Here is a tiny trained network, its code and every weight. The questions are about switching its units off for an input and a class, where a switched-off unit gives its printed mean instead of its output.

import numpy as np


def w(rows, s, z=0):
    codes = np.array(rows[::2]) - 128.0
    scale = np.full(codes.shape[1], s)
    scale[-1] = z or s
    return codes * scale


def f(y):
    return np.maximum(y, 0)


def log_softmax(a):
    a = a - a.max(-1, keepdims=True)
    return a - np.log(np.exp(a).sum(-1, keepdims=True))


def net(x, mask):
    res = np.array(x, float).reshape(1, 6) / 4 @ E
    y = f(res @ A[0][:, :-1].T + A[0][:, -1])
    res = res + np.where(mask, y, B[0][:, -1]) @ B[0][:, :-1]
    return log_softmax(res[-1] @ U[:, :-1].T + U[:, -1])


A, B = {}, {}
E = w([
[57,157,125,163,19,188,178,77,43,206],'x0',
[149,105,52,85,133,78,138,109,118,180],'x1',
[14,176,106,127,59,103,85,206,115,16],'x2',
[119,172,119,178,91,49,122,255,175,140],'x3',
[109,156,109,144,155,190,119,76,242,115],'x4',
[89,26,212,10,58,103,29,74,144,80],'x5',
],0.0085)
A[0] = w([
[105,173,116,179,81,92,152,249,87,140,99],'n1',
[172,60,181,89,140,67,72,157,229,107,152],'n2',
[158,166,105,154,220,155,156,130,161,99,176],'n3',
[145,122,118,143,131,132,167,112,53,191,250],'n4',
[65,109,129,100,55,139,117,96,131,108,70],'n5',
[168,106,41,116,155,91,160,76,162,199,137],'n6',
[155,114,150,113,85,138,141,93,62,219,56],'n7',
],0.015,0.0013)
B[0] = w([
[110,172,78,127,63,43,170,249,63,134,247],'n1',
[205,65,181,15,158,86,97,181,157,50,255],'n2',
[138,170,93,203,241,211,120,114,178,81,237],'n3',
[157,88,131,124,150,124,182,97,110,159,221],'n4',
[56,154,146,133,78,177,83,70,149,118,218],'n5',
[118,138,118,91,124,135,118,100,141,242,237],'n6',
[137,80,165,170,82,98,166,92,79,168,228],'n7',
],0.012,0.016)
U = w([
[83,185,78,111,98,52,138,195,72,119,146],'0',
[160,73,151,34,156,76,80,147,140,99,159],'1',
[119,160,135,209,185,170,159,142,96,25,22],'2',
[1,137,159,88,57,152,52,79,109,73,233],'3',
[155,162,58,93,210,142,123,110,155,190,4],'4',
[140,40,170,140,118,112,195,65,34,161,215],'5',
],0.0085,0.0016)

Each question gives the input, the list of numbers given to net, and the class t.
The units are the neurons (one row each of A and B). Each row of codes is followed by its name. A weight is (code - 128) times the scale printed after its matrix; where a second scale follows, it is the last column's (A, B and U).
mask holds one flag per neuron, in row order. A switched-off neuron (its flag False) gives its mean, the last column of its row in B, instead of its output. The means were averaged over made-up inputs and are rounded, as every weight is.
A unit's drop is (log p(t) with every unit on - log p(t) with that unit switched off) / (log p(t) with every unit on - log p(t) with every unit switched off).
The circuit of an input: a set's keep is (log p(t) with only the set's units on - log p(t) with every unit switched off) / (log p(t) with every unit on - log p(t) with every unit switched off). Starting from all 7 units, units are removed one at a time, each time the one whose removal leaves the highest keep (on an exact tie, the one counted first), for as long as the keep stays at least 0.8.
circuit, biggest first: the units of the circuit, biggest drop first
k most important neurons: the k neurons with the biggest drops, biggest first
drop when u is switched off: that unit's drop, to one decimal
input [4,3,2,2,5,0], class 3: circuit, biggest first	[n1, n5, n4]
input [-7,-8,-6,-4,-6,-5], class 2: circuit, biggest first	[n3]
input [-6,-3,3,8,8,-3], class 2: 2 most important neurons	[n3, n6]
input [-4,-5,-6,-3,-7,-4], class 4: 2 most important neurons	[n3, n1]
input [1,-8,-2,-3,3,2], class 3: 2 most important neurons	[n3, n2]
input [-3,-6,-7,-1,-8,-7], class 4: circuit, biggest first	[n3, n6]
input [2,1,4,-6,3,-8], class 2: 3 most important neurons	[n3, n6, n2]
input [-6,7,1,-4,-2,-2], class 4: 2 most important neurons	[n6, n3]
input [6,5,-8,1,3,-8], class 5: 2 most important neurons	[n7, n4]
input [0,-7,3,2,0,3], class 3: 2 most important neurons	[n5, n4]
input [-2,3,7,-3,5,-6], class 2: 2 most important neurons	[n3, n6]
input [2,0,4,-8,2,-5], class 2: drop when n6 is switched off	0.9
input [1,-4,-1,-3,4,-2], class 2: drop when n6 is switched off	0.7
input [-2,3,4,-7,-2,1], class 3: drop when n2 is switched off	0.3
